In the rows, 128 means zero.
Each row of numbers belongs to one of the nodes below and depends on some of the facts about them. Some rows are named. Which node is each other row?

Some facts about the nodes:
Δ: refers to; χ: uses
J_113 Δ J_137; J_14 Δ J_445; J_170 Δ J_590; J_192 Δ J_578; J_352 Δ J_305; J_363 Δ J_28
J_367 Δ J_638; J_369 Δ J_197; J_434 Δ J_539; J_450 Δ J_291; J_468 Δ J_432; J_48 Δ J_305
J_498 Δ J_668; J_502 Δ J_721; J_573 Δ J_989; J_633 Δ J_172; J_653 Δ J_305; J_699 Δ J_619
J_70 Δ J_172; J_717 Δ J_432; J_737 Δ J_840; J_764 Δ J_900; J_772 Δ J_457; J_776 Δ J_737
J_782 Δ J_172; J_839 Δ J_414; J_872 Δ J_960; J_897 Δ J_393; J_929 Δ J_960; J_948 Δ J_418
J_137 χ J_257; J_137 χ J_440; J_137 χ J_197; J_156 χ J_28; J_156 χ J_515; J_156 χ J_879
J_156 χ J_414; J_156 χ J_347; J_156 χ J_793; J_172 χ J_876; J_172 χ J_948; J_172 χ J_14
J_172 χ J_443; J_18 χ J_233; J_18 χ J_46; J_184 χ J_167; J_184 χ J_305; J_184 χ J_613
J_184 χ J_519; J_184 χ J_465; J_184 χ J_578; J_201 χ J_783; J_201 χ J_74; J_221 χ J_889
J_221 χ J_501; J_221 χ J_17; J_226 χ J_795; J_226 χ J_347; J_226 χ J_40; J_226 χ J_375
J_260 χ J_573; J_260 χ J_455; J_260 χ J_468; J_358 χ J_510; J_358 χ J_238; J_358 χ J_710
J_358 χ J_556; J_358 χ J_795; J_358 χ J_900; J_358 χ J_505; J_36 χ J_633; J_363 χ J_502
J_363 χ J_783; J_363 χ J_948; J_363 χ J_15; J_363 χ J_795; J_363 χ J_304; J_380 χ J_813
J_409 χ J_653; J_409 χ J_367; J_409 χ J_197; J_418 χ J_843; J_418 χ J_556; J_418 χ J_929
J_418 χ J_440; J_418 χ J_138; J_418 χ J_295; J_418 χ J_913; J_434 χ J_515; J_434 χ J_929
J_434 χ J_165; J_434 χ J_757; J_453 χ J_519; J_453 χ J_591; J_453 χ J_92; J_453 χ J_291
J_475 χ J_871; J_475 χ J_746; J_475 χ J_813; J_475 χ J_138; J_475 χ J_295; J_475 χ J_269
J_475 χ J_375; J_486 χ J_305; J_486 χ J_512; J_486 χ J_737; J_486 χ J_385; J_486 χ J_677
J_486 χ J_432; J_486 χ J_505; J_488 χ J_502; J_488 χ J_871; J_488 χ J_743; J_498 χ J_737
J_498 χ J_852; J_517 χ J_889; J_517 χ J_369; J_52 χ J_110; J_52 χ J_739; J_52 χ J_556
J_52 χ J_591; J_52 χ J_721; J_525 χ J_465; J_525 χ J_793; J_53 χ J_897; J_53 χ J_899
J_53 χ J_536; J_53 χ J_757; J_574 χ J_160; J_574 χ J_465; J_574 χ J_619; J_574 χ J_971
J_574 χ J_292; J_590 χ J_591; J_590 χ J_443; J_590 χ J_17; J_636 χ J_501; J_636 χ J_352
J_636 χ J_743; J_636 χ J_857; J_638 χ J_368; J_638 χ J_948; J_638 χ J_455; J_638 χ J_608
J_638 χ J_813; J_638 χ J_17; J_638 χ J_375; J_671 χ J_571; J_671 χ J_895; J_671 χ J_539
J_70 χ J_783; J_70 χ J_347; J_70 χ J_618; J_70 χ J_677; J_70 χ J_624; J_70 χ J_852
J_70 χ J_667; J_70 χ J_48; J_708 χ J_347; J_708 χ J_182; J_708 χ J_459; J_776 χ J_238
J_776 χ J_591; J_776 χ J_879; J_780 χ J_764; J_780 χ J_113; J_780 χ J_515; J_780 χ J_15
J_780 χ J_571; J_780 χ J_393; J_790 χ J_471; J_790 χ J_347; J_790 χ J_432; J_790 χ J_578
J_790 χ J_789; J_840 χ J_571; J_840 χ J_465; J_840 χ J_40; J_840 χ J_743; J_840 χ J_857
J_886 χ J_113; J_886 χ J_519; J_886 χ J_515; J_886 χ J_165; J_892 χ J_795; J_892 χ J_505
J_93 χ J_347; J_93 χ J_988; J_93 χ J_450; J_93 χ J_48; J_947 χ J_426; J_947 χ J_113
J_947 χ J_134; J_947 χ J_591; J_947 χ J_879

Named rows:
[126 127 129 123 124 126 131 130 125 139 129 128 133 118 127 131 127 131
 114 137 122 126 126 124 132 126 133 122 121] -> J_618
[121 126 129 123 125 122 130 132 126 143 129 127 130 119 123 130 126 131
 114 134 122 126 130 125 130 126 133 120 126] -> J_385
[127  84 130 116  71 154 142  69 135 113  97 128  98 107 168  97 142 101
  90 159 145 112 171 113 147  80 118 129 129] -> J_960
[127 127 130 123 124 130 132 126 125 138 130 129 134 116 129 132 128 131
 112 140 123 127 125 122 132 127 133 123 117] -> J_459
[123 127 129 123 125 121 130 131 126 139 130 125 132 119 125 130 127 130
 115 135 121 127 129 125 133 125 133 121 127] -> J_435
[139 137 129 115 133 116 126 112 145 116 139 137 138 116 145 114 126 124
 122 137 122 145 123 142 136 128 135 122 137] -> J_221
[123 127 131 125 124 118 130 135 125 136 130 125 130 120 127 129 129 131
 116 133 121 127 130 125 134 125 133 121 128] -> J_913
[138 127 133 137 136 132 122 111 112  99 113 132 117 151 117 126 132 124
 161  87 147 125 116 140 121 133 104 142 121] -> J_897
[113 121 130 121 132 124 129 125 131 141 126 137 131 117 119 127 126 131
 127 130 119 124 129 122 129 127 136 122 132] -> J_238
[133 130 130 129 124 119 130 133 135 120 137 131 131 119 138 126 129 128
 118 137 124 139 130 131 136 131 136 124 131] -> J_260
[139 128 133 135 134 130 122 110 113  99 113 135 117 149 119 125 131 123
 163  88 147 127 114 142 121 132 103 142 120] -> J_573
[124 127 132 141 127 126 135 136 121 120 140  99 136 143 129 140 133 129
 112 137 122 124 140 110 147 130 141 132 136] -> J_515
[142 127 134 165 139 136 128 121 113  65 131 106 118 177 125 137 136 121
 162  90 150 131 133 125 138 145 116 158 136] -> J_434
[111 120 134 124 153 141 131  88 144 110 138 139 147 130 126 123 129 126
 145 133 116 128 125 111 141 131 146 140 147] -> J_947
[129 131 129 124 122 112 128 138 128 137 132 122 129 120 130 126 128 129
 111 134 122 131 132 132 135 126 132 118 130] -> J_871
[137 125 121 140 118 143 131 143 141 122 137 155 117 105 133 140 116 129
 116 147 134 143 132 126 118 148 139 124 108] -> J_226
[140 128 127 129 120 159 138 117 125 127 135 146 137 108 135 143 124 132
 111 155 130 132 116 115 125 136 134 131  90] -> J_347
[141 129 133 133 137 130 120 106 114  99 113 136 118 148 120 123 130 123
 163  87 147 128 113 144 121 132 102 141 122] -> J_369
[127 128 132 126 120 114 131 142 127 132 132 123 130 119 131 129 133 131
 115 133 121 131 131 128 137 126 133 121 128] -> J_295

Rows to name:
No name comes twice in this set of rows, the named rows included.
[132 127 132 134 130 116 128 125 130 114 137 129 129 123 127 130 123 126
 118 126 126 139 130 130 137 139 136 123 131] => J_137
[115 122 131 125 127 119 129 137 131 140 128 134 127 117 121 129 127 131
 125 129 120 126 132 124 130 128 136 121 133] => J_556
[129 132 117 125 144 136 127 101 134 139 139 115 134 137 123 130 107 121
 104 142 128 129 132 122 130 133 139 125 136] => J_184
[134 127 127 138 136 158 137 104 132 111 145 127 142 130 134 140 122 127
 116 151 128 132 126 107 136 140 143 140 116] => J_156
[120 121 121 132 128 134 127 133 137 140 131 144 119 114 118 135 114 129
 118 136 128 130 135 124 119 140 139 121 125] => J_486
[128 131 125 122 132 131 130 115 125 143 133 118 136 127 125 131 119 127
 107 140 124 125 128 122 132 127 134 123 125] => J_793
[122 127 132 135 126 121 134 137 122 128 136 106 133 134 127 135 132 130
 114 134 121 125 137 116 143 128 138 127 134] => J_165
[123 125 131 150 139 131 136 125 129 103 149  94 138 154 131 140 132 126
 118 137 123 129 145 103 152 137 148 141 147] => J_886
[138 122 126 154 131 130 118 136 128  90 116 154  95 142 116 130 123 123
 168  85 155 139 129 147 108 150 109 138 126] => J_363
[129 129 128 130 127 122 130 132 134 126 136 127 130 123 132 129 125 128
 117 136 124 135 133 127 134 132 137 124 132] => J_409
[131 135 121 118 131 114 124 122 130 150 133 113 129 128 126 125 114 124
 100 136 126 130 132 135 129 126 132 114 136] => J_743
[124 127 130 124 123 121 130 134 126 139 130 127 130 118 126 131 127 131
 115 135 122 127 129 125 132 127 133 121 125] => J_74
[139 128 129 138 135 127 119 119 115 102 113 134 111 149 116 125 126 122
 159  86 149 128 119 146 116 135 103 138 124] => J_502
[129 128 131 124 132 126 129 112 121 135 130 129 134 122 119 132 120 127
 111 130 125 128 122 126 132 133 132 121 119] => J_578
[123 125 134 123 132 118 128 115 123 132 128 132 134 119 118 129 124 129
 120 124 122 129 124 127 135 130 133 121 126] => J_721

Now the same nodes, written a new way:
Known rows:
[199 122 150 129 120 126 172 124 125 134  80 101 175 117 134 134 136  99
 147 120 143 149  96 106 150 138  80 131 174 154 127 127 123 109 127 102] -> J_197
[218 117 116 159 106 172 141 166 103 145  96  85 196  79  98 102 196 152
  80 162 211 202  65 115 213 135  37 162 231  93  78 168 140 139  93 122] -> J_432
[146 114 143 106 140 118 176 117 119 144  85 129 163 122 137 129 149 151
 161 120 114 135  88  92 160 148 110 123 157 140 103 143 112  80 129 106] -> J_764
[149 109 135  95 138 113 189 127 117 146  99 126 172 105 145 133 158 152
 159 132 112 138  98  93 149 158 117 131 171 157  95 131 111  89 140 115] -> J_450
[172 115 149 114 126 123 175 130 124 139  88 116 171 119 138 134 145 128
 152 124 129 143  95 100 161 142  95 132 178 154 114 128 116  99 125 110] -> J_440
[168 122 141 121 128 122 171 131 116 135  83 126 163 114 140 134 149 131
 153 127 132 136  93 102 163 150  97 134 168 152 123 137 104 106 129  97] -> J_165
[177 120 138 115 127 122 180 127 118 141  88 118 171 120 137 133 148 131
 155 125 132 140  96  98 158 144  96 133 172 149 108 135 112  99 130  99] -> J_895
[171 118 133 118 123 129 179 143 125 154  94  87 163 129 129 133 148 132
 148 134 125 129  92  96 152 145  93 123 175 156 123 121 111  88 121 107] -> J_184
[160 134 173  78 148  64 202 161  75 169 120 131 191 174 145 188 120 158
 125 152  96 104  15  18 205 115 111 123 176 150  65 117  92 167 103  56] -> J_352
[177 117 143 117 129 117 185 130 113 137  92 114 173 116 136 125 147 129
 151 124 130 139  96  99 155 148  97 132 172 148 104 128 116 101 131 105] -> J_182
[176 120 141 115 127 120 178 125 120 140  92 122 172 120 136 132 148 129
 155 126 133 141  99  97 158 144  95 135 171 145 106 132 114 100 134  99] -> J_304
[138 119 125  95 141 111 174 127 137 163 112 128 161 123 137 136 162 148
 156 153 122 130 108  95 145 149 111 130 169 139 103 126 107  86 153 101] -> J_363
[202 125 133 122 117 123 179 128 120 136  88 106 180 105 141 140 148 103
 146 132 144 152 104 106 141 146  86 140 180 166 120 124 113 119 141  97] -> J_445
[166 117 139 116 128 123 177 135 124 151 102 104 162 126 131 130 147 128
 149 137 133 134  96 105 151 140  94 125 174 146 118 125 110  96 131 100] -> J_36
[177 130 138 117 128 113 163 124 136 146  94 129 178 133 131 131 151 123
 158 137 137 139 111  83 161 147  89 142 169 137 103 124 123  97 146 106] -> J_795
[168 115 141 123 135 119 186 143 112 148 105  92 164 122 127 115 149 126
 144 137 129 125 100 103 149 153  96 126 171 145 113 116 117  97 134 106] -> J_790
[173 115 150 112 129 121 178 129 126 139  89 118 172 117 137 135 143 127
 152 124 131 143  96 102 159 141  96 133 179 151 112 129 116 100 125 108] -> J_295
[161 116 158  88  63 124 197 141  90 144 161 132 109 168 186 102 112 155
 183  92 119 114 149  78 196 189 147 210 239 113 128 161 121  71  84  99] -> J_872
[177 117 142 116 130 119 185 129 113 137  93 114 173 116 135 125 146 129
 152 124 130 139  95  99 155 149  96 133 172 148 105 129 116 101 132 104] -> J_459

Name these rows:
No name comes twice in this set of rows, the named rows included.
[169 122 130 117 127 126 177 136 124 154  96 104 158 128 131 133 149 130
 149 136 134 131  96 103 152 140  96 127 171 143 120 130 105  94 133  92] => J_671
[229 135 157 125  37 133 192 147  86 130 153 104 119 162 183 103  98  90
 166  90 160 127 158  94 185 179 109 223 251 122 158 149 128 111  89  77] => J_960
[237 154 179 122 119  72 189 172  73 153 107  94 209 170 140 188 106  84
 103 153 139 118  24  30 195 106  64 136 192 168 103  95 102 215 106  42] => J_305
[171 122 128 111 128 124 182 132 131 156  99 104 159 130 129 136 149 129
 151 136 137 133  97 106 150 132  97 127 175 138 114 130 108  91 133  86] => J_488
[163 120 141 118 129 124 173 137 124 148  98 109 158 123 132 131 147 128
 148 138 133 133  95 108 155 143  95 127 172 146 123 127 106  99 130  97] => J_53
[178 127 128 115 125 126 182 131 119 144  83 117 166 119 135 136 151 132
 155 126 132 137  93  96 158 142  98 134 171 148 113 139 107  96 129  91] => J_571
[175 116 146 125 142 113 197 139  98 135  98 103 174 108 129 103 151 125
 145 127 129 127 101 100 152 163 100 135 169 142 100 118 123 104 140 107] => J_347
[203 126 140 129 119 126 177 125 119 136  78  99 178 116 134 134 141 103
 147 121 142 148  97 103 146 140  82 133 172 155 123 129 120 109 131  98] => J_619
[186 120 129 110 120 133 190 138 124 147  77  90 174 124 131 140 150 135
 153 120 122 134  89  86 155 143  96 128 180 160 115 130 116  82 113 106] => J_465
[159 125 130 125 127 126 167 139 119 149  92 115 151 123 134 131 152 132
 149 141 135 127  94 108 158 146  97 129 163 147 133 136  95 103 136  86] => J_780

The same nodes again, as new rows of numbers:
Known rows:
[130 151 142 141 162 120 113 144 164 157 123 109 130 154 180 116 140 122
 169 118  89 123 155 123 152 131 116 151  73  99 140  98 122 120 114 135
 132 116 144 138 138 139 131 117  85 134 127 155 133] -> J_486
[133 136 143 132 160 122 101 147 134 136 133 140 135 132 178 114 146 110
 167 131 101 140 141 123 148 141 122 140  83 119 113  96 128 100 107 156
 137 114 153 149 125 159 124 102  89 133 131 151 147] -> J_505
[141 150 130 131 134 113 109 151 141 143 137 153 141 143 168 121 139  89
 154 135 112 134 140 112 160 131 130 142  87 125 122 121 146 106  90 138
 138 118 140 150 134 150 137 114 107 131 139 154 116] -> J_879
[124 156 129 142 137 106 117 145 164 169 131 123 127 162 173 117 147  92
 148 122  99 143 163 117 167 129 130 156  66 105 136 135 137 125  87 116
 130 118 121 139 152 132 142 114 113 134 137 158 109] -> J_947
[149 141 131 132 138 119 104 146 140 139 130 151 147 136 160 117 129 110
 165 136 119 114 138 121 161 128 127 140  83 125 123 104 150 106 105 135
 140 119 149 151 133 150 131 108  92 132 127 150 137] -> J_619
[145 137 131 125 142 119 100 154 141 140 127 146 140 136 164 116 136 110
 165 132 121 116 141 117 164 131 125 137  95 121 127 109 150 108 101 146
 136 131 145 153 122 151 128 105  92 132 133 151 128] -> J_746
[143 143 132 129 139 122 103 152 139 140 127 146 143 138 167 117 132 108
 165 136 118 116 139 117 163 128 126 136  91 124 125 106 145 103 102 142
 137 124 145 155 128 152 132 114  92 137 126 149 132] -> J_160
[132 140 163 142 128 100 106 141 160 162 116 127 115 148 173 106 143 100
 161 110 121 134 188 126 176 140 115 154  72  96 156 128 146 113  91 102
 132 122 111 146 146 145 130 121  82 140 141 149 112] -> J_886
[143 144 133 130 139 121 103 152 138 140 128 147 143 139 167 118 134 106
 166 136 118 116 140 118 162 129 126 136  91 124 125 106 146 102 101 142
 138 124 146 155 128 152 132 115  93 137 128 149 130] -> J_613
[128 145 145 126 160 110 127 148 172 149 132 119 114 144 167 116 142 127
 159 105  88 127 144 101 148 128 125 162  77  96 157  98 122 123 114 132
 129 118 135 130 119 137 121 118  77 125 130 160 127] -> J_226
[127 130 146 126 162 118 106 148 135 131 139 142 126 126 174 112 151 114
 163 123  99 149 136 116 145 144 125 146  82 116 115  95 125 100 108 158
 135 113 149 145 115 161 116  98  85 128 131 152 150] -> J_795
[145 135 135 130 145 117 102 146 138 139 134 151 142 132 162 116 135 108
 162 133 114 125 138 121 156 134 127 143  81 123 120 104 148 107 105 140
 141 117 151 150 130 152 128 101  92 128 132 151 140] -> J_900
[124  94  97 163 137 130 137 128 158  65  79 144 127 141 132 139 156 110
 148 159 105 136 165 109 159 164 118 124 130 102 113 108 148 103 116 102
 133 146 215 167 134 124 115 133 110 162 158 136 112] -> J_653
[147 139 130 132 137 117 103 147 139 143 134 152 144 138 160 118 133 103
 161 135 118 122 139 120 160 131 129 143  81 124 122 111 154 110 101 135
 140 120 148 150 134 149 133 105  98 129 133 151 131] -> J_291
[140 158 140 131 149 112 127 149 174 153 128 121 128 154 167 123 130 117
 164 114  91 110 145 103 152 119 122 156  83  99 162 101 131 122 111 125
 134 116 139 134 129 135 135 135  81 129 133 161 110] -> J_790
[113  93  95 161 131 129 144 130 157  60  82 150 122 137 127 137 160 113
 142 156 108 142 158 103 163 159 126 129 128 107 112 108 146 100 113  96
 127 145 206 167 132 122 111 134 110 166 146 135 120] -> J_352
[145 141 133 125 141 117 107 153 141 136 132 151 140 136 164 118 134 106
 163 131 116 120 137 111 160 129 127 139  94 123 129 108 146 104 101 143
 138 124 145 151 122 152 129 113  91 131 133 153 126] -> J_624
[142 114 153 123 111 123  93 137 138 142 146 177 132 155 144 122 135 110
 170 134 114 115 121 124 162 145 148 172  69  98 121  88 190 129 131 120
 131 101 188 153 146 134 140 101 100 113 133 119 144] -> J_170
[131 142 130 131 149 116 110 148 166 162 117 115 125 153 167 114 139 123
 161 117 107 114 156 118 168 126 124 151  80 102 148 113 140 129 106 129
 128 134 131 141 132 133 129 107  89 133 128 154 124] -> J_260

Which node is each row?
No name comes twice in this set of rows, the named rows included.
[139 135 135 125 141 117 105 153 138 136 131 149 135 132 165 114 139 108
 161 129 117 127 138 114 161 134 129 141  90 123 125 108 144 103 100 144
 134 126 142 152 121 153 125 107  91 132 131 151 134] => J_304
[116 142 112 124 139 115 123 151 167 162 124 119 121 155 155 114 144 128
 147 117 112 119 143 106 177 116 141 158  77 111 147 122 141 133  99 124
 119 140 118 140 131 121 127 102 101 135 113 156 130] => J_221
[139 156 150 135 136 103 125 146 171 156 128 127 122 152 169 118 134 104
 160 111 101 123 160 105 159 126 120 158  77  98 163 116 138 116 100 109
 133 114 124 138 137 139 136 137  84 131 139 158 103] => J_156
[135 136 112 117 137 118 109 157 144 146 132 148 137 141 155 118 140 110
 152 133 122 120 129 108 170 124 140 142  94 127 124 122 153 117  94 146
 130 137 137 150 121 140 128  96 107 129 128 154 126] => J_17
[145 135 135 129 135 115 104 147 139 138 132 154 140 132 157 115 132 110
 162 132 122 120 139 118 162 130 129 144  82 125 126 107 153 105 103 133
 139 121 144 150 130 150 128 106  90 132 128 150 139] => J_539
[151 126 120 115 149 121  91 158 147 148 118 138 139 139 159 113 132 121
 167 130 128 100 144 119 172 132 127 136 103 115 133 114 162 124 104 154
 135 149 147 153 113 144 125  88  91 126 141 151 121] => J_813
[105 153 145 112 118 117 122 144 154 138 126  99 122 168 187 124 143 134
 166 100 115 123 155 104 195  99 120 159  67 131 135  87 116 140  89 110
 111 111 142 195 134 130 128 122  56 180  78 151 127] => J_840
[114 138 149 138 173 117 113 140 158 152 129 109 115 143 183 108 155 127
 164 111  82 150 155 122 145 144 119 157  64  96 131  95 110 117 114 143
 129 112 140 134 130 145 119 101  82 131 127 155 150] => J_892
[133 155 111 134 136 116 107 152 141 155 142 148 147 155 171 124 146  81
 147 143 105 142 138 115 162 129 138 143  80 129 106 132 145 115  83 143
 136 119 142 149 144 141 146 104 128 131 138 158 114] => J_591
[149 138 133 130 147 123  94 152 140 144 122 141 144 140 170 117 133 108
 170 136 118 111 147 125 163 134 119 133  94 119 125 106 149 109 103 148
 139 130 150 156 128 153 132 106  91 134 136 150 127] => J_440
[135 127 113 122 154 113 109 148 173 166 118 115 123 149 149 111 137 136
 154 112 113 109 151 115 170 124 132 157  77 102 150 119 152 148 109 130
 128 147 130 134 125 122 123  81  91 122 132 158 127] => J_638
[136 137 120 120 134 118 110 155 142 140 131 150 136 137 156 117 138 112
 155 132 123 120 131 108 170 123 138 141  92 127 128 114 151 110  97 141
 131 134 136 152 122 145 126 105  98 133 122 152 130] => J_889
[157 138 131 134 145 122  95 147 142 145 124 144 150 139 163 117 127 111
 170 136 118 107 146 128 160 131 121 137  86 119 125 104 154 112 110 140
 143 125 155 152 133 149 132 102  91 131 136 149 133] => J_197

